Here is a tiny trained network, its code and every weight. The questions are about switching its units off for an input and a class, where a switched-off unit gives its printed mean instead of its output.

import numpy as np


def w(rows, s, z=0):
    codes = np.array(rows[::2]) - 128.0
    scale = np.full(codes.shape[1], s)
    scale[-1] = z or s
    return codes * scale


def f(y):
    return y / 2 * (1 + np.tanh(0.7978845608 * (y + 0.044715 * y**3)))


def log_softmax(a):
    a = a - a.max(-1, keepdims=True)
    return a - np.log(np.exp(a).sum(-1, keepdims=True))


def net(x, mask):
    res = np.array(x, float).reshape(1, 2) / 4 @ E
    y = f(res @ A[0][:, :-1].T + A[0][:, -1])
    res = res + np.where(mask, y, B[0][:, -1]) @ B[0][:, :-1]
    return log_softmax(res[-1] @ U[:, :-1].T + U[:, -1])


A, B = {}, {}
E = w([
[39,254,105,147,105,62,64,123,183],'x0',
[135,151,182,246,55,165,84,9,105],'x1',
],0.01)
A[0] = w([
[204,75,150,158,100,203,138,111,44,172],'neuron 1',
[165,120,179,176,108,177,111,81,74,153],'neuron 2',
[105,105,72,47,201,90,161,255,174,254],'neuron 3',
[121,172,181,172,57,128,83,49,127,131],'neuron 4',
[165,92,184,148,130,189,110,106,68,135],'neuron 5',
[94,168,81,102,129,70,147,147,181,145],'neuron 6',
[103,174,72,101,143,83,140,187,162,154],'neuron 7',
[176,106,173,175,93,196,129,69,86,140],'neuron 8',
[47,189,159,174,98,109,88,87,161,112],'neuron 9',
[90,163,67,98,155,75,87,150,158,135],'neuron 10',
[68,162,80,113,137,71,97,154,157,143],'neuron 11',
[195,71,122,62,196,138,186,159,106,183],'neuron 12',
[47,205,129,161,99,101,69,99,155,124],'neuron 13',
[196,36,119,93,176,146,206,157,95,175],'neuron 14',
],0.0074,0.0062)
B[0] = w([
[170,152,98,138,131,169,114,96,66,207],'neuron 1',
[160,157,123,156,107,137,87,100,126,190],'neuron 2',
[85,108,132,5,187,157,180,201,129,252],'neuron 3',
[132,122,164,161,84,98,93,124,136,215],'neuron 4',
[149,160,110,129,124,155,115,100,106,176],'neuron 5',
[97,152,107,104,133,150,143,160,163,181],'neuron 6',
[91,137,98,113,148,167,145,171,160,186],'neuron 7',
[148,170,97,160,92,148,110,99,106,195],'neuron 8',
[103,109,160,168,102,89,109,162,176,211],'neuron 9',
[97,167,84,105,130,145,130,163,158,184],'neuron 10',
[90,161,97,105,121,150,125,158,191,191],'neuron 11',
[135,87,175,124,171,99,157,149,88,207],'neuron 12',
[89,107,143,151,99,91,96,167,193,222],'neuron 13',
[133,97,183,125,149,88,130,124,79,215],'neuron 14',
],0.011,0.013)
U = w([
[121,1,226,102,194,108,167,141,88,223],'0',
[206,171,96,153,101,203,120,34,87,221],'1',
[72,184,1,97,146,181,147,152,176,54],'2',
[101,107,211,178,64,13,104,126,165,3],'3',
],0.0083,0.0019)

Each question gives the input, the list of numbers given to net, and the class t.
The units are the neurons (one row each of A and B). Each row of codes is followed by its name. A weight is (code - 128) times the scale printed after its matrix; where a second scale follows, it is the last column's (A, B and U).
mask holds one flag per neuron, in row order. A switched-off neuron (its flag False) gives its mean, the last column of its row in B, instead of its output. The means were averaged over made-up inputs and are rounded, as every weight is.
A unit's drop is (log p(t) with every unit on - log p(t) with that unit switched off) / (log p(t) with every unit on - log p(t) with every unit switched off).
The circuit of an input: a set's keep is (log p(t) with only the set's units on - log p(t) with every unit switched off) / (log p(t) with every unit on - log p(t) with every unit switched off). Starting from the 12 units with the biggest drops (on a tie, the unit counted first), units are removed one at a time, each time the one whose removal leaves the highest keep (on an exact tie, the one counted first), for as long as the keep stays at least 0.8.
units of the circuit, in order: the units of the circuit, biggest drop first
k most important neurons: the k neurons with the biggest drops, biggest first
drop of u: that unit's drop, to one decimal
input [-7,1], class 1: 2 most important neurons -> neuron 1; neuron 3
input [-4,1], class 1: units of the circuit, in order -> neuron 3; neuron 1
input [-1,-8], class 0: units of the circuit, in order -> neuron 12
input [7,1], class 3: 4 most important neurons -> neuron 3; neuron 9; neuron 13; neuron 4
input [0,-4], class 0: units of the circuit, in order -> neuron 12; neuron 8
input [0,1], class 1: 2 most important neurons -> neuron 3; neuron 13
input [3,1], class 3: 2 most important neurons -> neuron 3; neuron 1
input [0,-8], class 0: 2 most important neurons -> neuron 12; neuron 14
input [0,5], class 1: drop of neuron 1 -> 0.0
input [4,1], class 3: drop of neuron 9 -> 0.1
